Here is a tiny trained network, its code and every weight. The questions are about switching its units off for an input and a class, where a switched-off unit gives its printed mean instead of its output.

import numpy as np


def w(rows, s, z=0):
    codes = np.array(rows[::2]) - 128.0
    scale = np.full(codes.shape[1], s)
    scale[-1] = z or s
    return codes * scale


def f(y):
    return y / 2 * (1 + np.tanh(0.7978845608 * (y + 0.044715 * y**3)))


def log_softmax(a):
    a = a - a.max(-1, keepdims=True)
    return a - np.log(np.exp(a).sum(-1, keepdims=True))


def net(x, mask):
    res = np.array(x, float).reshape(1, 2) / 4 @ E
    y = f(res @ A[0][:, :-1].T + A[0][:, -1])
    res = res + np.where(mask, y, B[0][:, -1]) @ B[0][:, :-1]
    return log_softmax(res[-1] @ U[:, :-1].T + U[:, -1])


A, B = {}, {}
E = w([
[105,187,254,116],'x0',
[13,139,152,229],'x1',
],0.011)
A[0] = w([
[172,118,78,22,3],'N0',
[119,10,28,155,96],'N1',
[166,91,108,40,38],'N2',
[92,123,219,171,120],'N3',
[77,147,56,255,77],'N4',
[99,71,16,117,109],'N5',
[186,91,164,68,78],'N6',
],0.0095,0.005)
B[0] = w([
[136,90,178,236,221],'N0',
[219,204,147,60,255],'N1',
[127,36,208,210,204],'N2',
[158,227,214,163,242],'N3',
[166,73,254,168,248],'N4',
[254,204,138,117,236],'N5',
[197,153,148,231,197],'N6',
],0.0074,0.0067)
U = w([
[223,200,184,136,214],'0',
[193,86,195,246,140],'1',
[163,162,128,135,254],'2',
[82,145,20,121,2],'3',
[140,57,139,142,2],'4',
[82,72,77,76,2],'5',
[131,184,50,61,2],'6',
[39,66,27,41,2],'7',
],0.011,0.0054)

Each question gives the input, the list of numbers given to net, and the class t.
The units are the neurons (one row each of A and B). Each row of codes is followed by its name. A weight is (code - 128) times the scale printed after its matrix; where a second scale follows, it is the last column's (A, B and U).
mask holds one flag per neuron, in row order. A switched-off neuron (its flag False) gives its mean, the last column of its row in B, instead of its output. The means were averaged over made-up inputs and are rounded, as every weight is.
A unit's drop is (log p(t) with every unit on - log p(t) with that unit switched off) / (log p(t) with every unit on - log p(t) with every unit switched off).
The circuit of an input: a set's keep is (log p(t) with only the set's units on - log p(t) with every unit switched off) / (log p(t) with every unit on - log p(t) with every unit switched off). Starting from all 7 units, units are removed one at a time, each time the one whose removal leaves the highest keep (on an exact tie, the one counted first), for as long as the keep stays at least 0.8.
units of the circuit, in order: the units of the circuit, biggest drop first
top k neurons: the k neurons with the biggest drops, biggest first
drop when u is switched off: that unit's drop, to one decimal
input [3,-5], class 1: units of the circuit, in order : N1; N5; N2
input [-7,-8], class 1: units of the circuit, in order : N0
input [-3,-1], class 2: units of the circuit, in order : N3; N4
input [2,-4], class 1: top 2 neurons : N1; N5
input [3,-4], class 1: units of the circuit, in order : N1; N5
input [0,-3], class 2: units of the circuit, in order : N4; N3; N5
input [1,-3], class 2: units of the circuit, in order : N4; N3; N5
input [1,-4], class 1: units of the circuit, in order : N1; N5
input [3,2], class 2: drop when N0 is switched off : 0.2
input [-8,-1], class 0: drop when N1 is switched off : 0.3
input [8,8], class 0: drop when N5 is switched off : -0.3
